[ 236  161 -196 -484    8 -303  315    7  -77 -386  101  336  385  105
  188  124 -166  247    5  470 -545 -106 -567   30 -282   30  -99  -71
   14  346  486 -715 -186  129]  3
[ 338 -126 -130 -217  528  -21  379   74  125  193 -173   95   13   26
  229  307  113 -144    7 -195  115  318 -167 -152  125  236  281   40
 -187   27   13 -791 -117 -285]  7
[-125 -529  218  269  169  377 -132  298  -87  526 -249  -15 -147   66
  -59 -183  238 -114  167 -397  275  137  586  -90  314  -42   93  -56
  -30 -603 -306  201   22  111]  3
[-204 -150   58  146 -166  277  153  135 -415  115 -302 -211  -63  487
  -72  -33  196  215  256 -648 -220 -103  280   83  190 -107   88   49
   67 -554   32   94  -10  105]  2
[-192 -583  183  255   81   28 -440  259  322  162  -21    8  -98 -216
 -157 -534   79 -158  -26  654  382  -37   -2 -124 -136  163  -61    5
  114  -36 -215  552 -125   56]  0
[ -23 -337  117  -94  225  166   94  449 -164   84  219 -149   44 -280
  298  274  -68  -79  183 -180 -247    9  440  -85  155  474 -293   91
 -348 -189  208 -518  -88  108]  3
[-533  384  211  457 -326  -58   -8  218  161  -62  194 -593 -264   63
 -180   50    9 -168 -181 -468 -172  -62  346  -82 -205  188 -172 -234
  -82 -189  142  369  316 -188]  6
[  -3 -232  -23   -5 -129  167 -157 -110 -238  -11 -144  312   32   54
   74   -4   11  230  -81  131  183   -1 -132   48  274 -181  -15 -310
  182   69 -171  323 -421  219]  0
[  96 -439   11 -153  259  115 -224   63  -66  -34  191  122   10 -458
  221   54 -151   10  162  397  185  -71   -9   48  185  261 -230  221
 -132  194  -34  -58 -279  191]  5
[ 225  227  -78 -152  142  -21   59  -27  -11  132   64   72   22 -237
   42  187   19 -181   69 -171   94  110  142  -30  -39   16   66    3
  -98    3 -165 -298  185   20]  0
[ 205 -200   28  -54  325  281 -131   28  -49  403   16   68 -140 -367
  147  201   61 -230  173 -255  443  239  466  -28  291   74    9    9
 -182 -199 -411  -26   -7   78]  5
[ 623 -239 -263 -571  515 -138   46 -226  -50  -12 -137  284  177 -120
  237  243  -30   80   81  472  282  231 -558  119  150  304  258  314
  -15  524    0 -770 -339 -213]  0
[ 145   44 -118 -198   30  -26  178 -125 -151 -108  -81  156  117  147
   39   74   -4  161  115  -11  -86    2 -207   98   40 -132  107   96
   67   42  106 -251  -49   56]  7
[ 488  423 -310 -220  306  -35   -7 -301  251  204  -46  429  145 -244
  -65 -136   70 -297    3  260  509  204 -195  -29 -196 -370  342    3
  136  143 -536   -8  184   44]  7
[ 203  208 -155  -29  215  -72 -108 -215  243   -2  -13  228  120  -70
  -69 -189   15  -83  -29  458  223   74 -281   68 -177 -153  158  -14
  174  248 -245   63   -9  -89]  0
[ 172  388 -180  -84   -9 -207  -11 -284  151 -212   82  276  180   -7
   -1  -33  -99   49 -179  432  -47   41 -466   75 -193 -207   47 -179
  149  433   -4   56 -107  -51]  1
[  19 -230  -34 -166  219 -248   67  323  129 -127  -39 -190   82   22
  -59 -217   68  -37  128  386 -186  -81 -227 -107 -334  388   70  320
  -14   67  343 -541   54 -161]  1
[ 112  110  -59  -43   23   15  104 -105   11 -117  111  174   52 -136
  127  236  -70   -6 -103  -22  -51   48  -96   14   94  -65   -8 -101
  -77  207    2  -76 -106   -1]  3
[ -44  556   32  209   27 -180   28  -23  405  171  -22 -227  -43  122
 -298 -292  143 -342  -80  -54  134  161  150 -123 -444 -122  192  -63
  110 -105 -203  129  563 -307]  2
[-549 -118  265  300 -543  197  -81  191 -391   44  -23 -316 -194  250
 -130   -2   42  184   69 -663 -242 -196  435   54  154  -90 -207 -202
   -1 -435  111  491   70  282]  4
[ 524  248 -252 -166  392  -93  110 -439  205  198 -220  286  112   69
   22    9   88  -96   21  121  419  274 -326   58  -15 -179  384  141
  104  164 -387 -299   59 -249]  2
[ 208 -162    2  -60  398   25   47  -86  116 -105   99  -66  -57 -203
  160  256  -50  -47   53  147  174  124  -64   46  182  264  -16  311
 -137  270   59 -330 -136 -247]  5
[ 224 -161 -121  -13  285  134  -67  -63  113  167 -254  259   46  112
  -51 -177  150  -32  109  214  283   79 -138   29   70 -171  277   80
  148  -62 -303   47 -104  -26]  4
[ 427 -253 -165 -349  385   25 -111 -134   65   79   -4  434  117 -363
  206  -55  -83  -57   82  561  397  150 -270   -6   98   21   90  124
    6  298 -269 -153 -247   87]  2
[ 298  -68  -61 -228  327   92  223  -88  -55  185 -145   64  -51  106
  159  338   70  -19   47 -299  198  207  -31  -22  290   98  160   85
 -109   17 -109 -443 -135 -169]  0
[  75  139   49   70  200 -175   91  -36  257  145  -82 -243 -114   82
  -75   40  108 -216  -76  -34  146  152  -77  -81 -178  209  199  126
  -45   46    3 -202  204 -413]  3
[ -63   -2  108   18  143 -139  -90  107  135 -153  226 -382  -29 -175
  -94  -44  -55 -108  121  204  -75  -33  119   81 -198  338 -102  397
  -61  106  244 -169  231 -190]  6
[-105   56  103  141    2   36  -82   69  105   44  148  -50  -92 -249
  -42  -29   -7 -190   40  -24  103   29  248  -75  -17  -45  -64   17
  -36  -55 -121  165  206    1]  0
[ 406  375 -235 -207  322 -265   32 -292  448  -90  151  356   87 -388
   34   39  -96 -270 -198  489  293  236 -460  -46 -229 -113  178  -28
   16  583 -203 -138   37 -158]  7
[-230   52  164  187  -30  135  151  290  -12  252   53 -246 -159  -45
   14  102  101 -253  -44 -580 -121   98  509 -215   -2   51   -3 -176
 -217 -364  -24  -59  251  -15]  2
[-142  391  125  218 -140  -53   28  -60  120  151  -31 -211 -246   34
 -204   46   90 -208 -127 -456  120  124  202  -98  -59 -114  138 -158
   12 -102 -162  262  355 -184]  5
[  75  100 -104 -112  -95  101  116   44 -133  181 -134  243   84  129
    4  -37   99  -11   85 -301  -40   32  149  -77    4 -264   80 -205
   36 -247 -153 -127  104  208]  6
[ -62 -262   35 -203   22   59  106  266 -302   35   49  -77   31  -87
  235  217  -80  103  146 -267 -276  -29  137  -33  160  298 -191   34
 -204 -138  240 -460 -124  173]  2
[ 151 -447  -34 -245  101  283 -200 -310 -427   42 -163  292   52   81
  159   22   -9  349  230  278  345  -73  -41  182  407 -144  -12   79
  178   50 -238  155 -452  237]  5
[  13  250   -1  104  176 -191  -78  130  307  -69  279 -267  -11 -342
  -61   11  -76 -268  -49  169  -56   49   43  -18 -307  322  -88   90
 -133  141   74 -167  243 -155]  6
[  51 -322 -107   25  144   74 -246 -103  -25  -86 -125  238  100   55
   47 -164  -21  219   17  524  128  -55 -426  158   81  -17   48    3
  163  218  -62  181 -438   33]  6
[-403   59   23   18 -596  -24  -63   57 -444 -360   53 -347   38  244
 -162  -60  -73  382  187 -197 -471 -393  -13  231 -108  -39 -251   30
  130 -189  335  203   21  314]  1
[ 171  299  -32  -56  141    3   89  -93  124  228   63   63  -26 -114
   21  110   38 -257  -59 -160  189  200  179  -68  -37  -75  126  -90
  -93   12 -243  -85  230 -110]  5
[ 372 -132 -218 -392  226   48  146   30 -290   26 -166  183  224  102
  109  125   71  162  308  -63  -94  -47  -67  129   79   74   80  250
   -4 -112   49 -636  -85  156]  3
[ -57 -434   99   84  162  123  -91  198  -76   14    4 -204 -118 -122
   88  201   21   31   29  -88   38   51   95   -2  218  369  -82  103
 -154   -7   98 -119 -242  -59]  7
[ 452  409 -362 -315  166   19   30 -626 -117 -148  -73  315  199   78
   27   81  -33  167  175  223  294  -35 -416  298    9 -347  192  217
  222  314 -270  -53 -111   57]  5
[ -67 -284   84    0   53   54  -61   22 -116 -140   27    1  -45   -5
   92   21  -81  166    4  204  -24  -88 -171   58  172  122  -81  102
  -15  145  197   64 -279   19]  3
[-259  780   14  224 -510 -264  152 -150   68 -225   78 -246  -72  165
 -250  120    3  -31 -335 -431 -320   -8  -76  -41 -310 -232   44 -414
   95   63  137  253  329 -135]  7
[  25  658  -53  117 -234  -51   50 -356   69  -13   61  -71  -39   55
 -157   34   12 -121  -61 -242  181  -15   41   97 -163 -315   81  -98
  105    9 -230  324  311  -25]  1
[  71 -255  -53  -65   27   48  -88  -19 -140   85 -293  207   62  213
  -24 -187  128  163   43  186  185   35 -163   10   62 -111  181  -91
  198  -57  -67   20 -198   68]  4
[ -75 -187  -56  -14 -106  -60   28  350   33  -80 -207  290  154  201
 -114 -346  111   78  -57  286 -289  -46 -252 -104 -216 -138  128 -260
  153  -25  184   43 -132  132]  3
[ 328 -158 -156 -304  322  -66  121   30   48   30   -7  350  167  -61
  226  120  -58   18    3  347    3   99 -262  -57   52  136   72   42
  -80  206   26 -504 -201  -25]  6
[ -88 -255  129  -52 -112  333   38 -136 -554   41  -22  -89 -155   50
  142  395  -24  248  192 -673  -28  -94  301  199  547  -26 -114  108
 -109 -162   54   54 -217  249]  3
[-160 -146  122  285   -2   25 -252 -133  150   27  -36  -84 -211   -8
  -81  -81   19  -10 -136  125  236   28 -141   34   73   23   35  -49
   58  174 -109  480 -156 -138]  4
[ 348  574 -276 -171   51  -63  -61 -483   13  -76    0  246  242  -54
 -117 -161  -21    2  144  274  250    6 -244  264 -256 -416  182  104
  258  144 -314   60  202  114]  2
[ 280 -202   26 -189  304  -14  108 -140  -61 -114  138  193   20  -45
  439  473 -153  136 -202  271   61   85 -284  -40  349  303 -117   45
 -252  446  207 -434 -484 -201]  4
[-324  252   89  234 -333 -276 -109  126  173 -263  147 -306  -26  -10
 -248 -184  -20  -37 -185  113 -281 -124 -102  -15 -395   92 -101 -129
   59  113  295  263  204  -80]  7
[ 123  315 -229 -208 -227 -247   92 -366 -131 -361 -160  235  176  380
  -58  -35  -28  348 -136  300 -131 -123 -634  127  -98 -282  151  -95
  297  350  158  -50 -183  -42]  1
[-155 -170  104  355 -124  180 -298  -85   90  179 -175  315 -140   37
  -51 -179   96   13 -332  194  425  124  -96 -101  210 -263  112 -577
  209   56 -419  777 -351   37]  0
[ 259  -97 -138 -327  135  206   69 -144 -375   -4   73  316  156 -143
  351  262 -120  165  118   -2   21   18   43  115  314  -52 -138  -11
  -75   79  -76 -291 -296  281]  2
[ 285 -338  -54 -103  410  198  -99 -122   12  162  -60  323   36 -234
  124  -53   33  -57  196  268  380   94   -2   81  222 -108  102  180
   16   42 -290  -53 -174   90]  1
[-113  302   46  -83 -231  -31  -41 -100 -138 -158  349  -92   17 -254
   55  174 -220   18   65 -107 -145  -89  200   94  -14  -15 -303    3
  -85  110   83  102  167  187]  7
[-127   45   80  263  -95   71 -147 -130   37   90 -182 -152 -106  281
 -207 -167  112   35  -16  -96  221  -26   41   55   78 -112  155   32
  174 -146 -178  375   64 -138]  6
[ 497    4 -144 -178  472   21  187    8  263  225   -8  418   59 -308
  223  253   52 -329 -125   77  205  373 -115 -206  110   31  223 -105
 -173  230 -287 -461  -99 -156]  0
[-122 -401  150  185   96  339 -150   60 -105  180  -54 -244 -166   24
  -24  -11   86   -6  253 -272  230  -44  411   76  315   93  -35  278
  -63 -318 -172  238  -37   16]  6
[ 363 -108 -237 -285  240  153  -46 -329 -244   55 -146  259  138  151
  104   64    0  209  313  251  248  -65 -300  290  188  -87  120  341
  155   41 -239 -115 -286  181]  1
[-346 -376  239  226 -120   97  -99  558   79  257  -37 -121  -90    2
  -53 -267  109 -142  -65  -46  -69   23  350 -286  -65  201 -130 -324
  -67 -356   16  202   17   80]  0
[-306  393  151  172 -293   34   22  229  -84   33  386 -481 -149 -283
  -11  225  -98 -257  118 -562 -259  -46  569   24 -155  244 -331   -8
 -242 -213   91   61  449  110]  0
[  41  323    9 -120  167 -270   86  326  261  -68  418 -218   87 -521
   24  113 -120 -383  -31  122 -216  101  159 -120 -438  390 -174   50
 -241  156  242 -459  395  -57]  7
[-182   48   25  190 -242   14 -388 -100  101 -115  190  122   75 -183
 -159 -404 -107   20   83  534  116 -226  -10  141 -207 -236 -212  -13
  198   66 -201  693   49  291]  1
[ 246  159 -160 -181  203   75   12 -287   12   67   38  133   48  -76
  135   59  -46  -54  121  196  287   33 -146   77  -26  -80   53  157
   11  120 -263  -31  -34   -5]  2
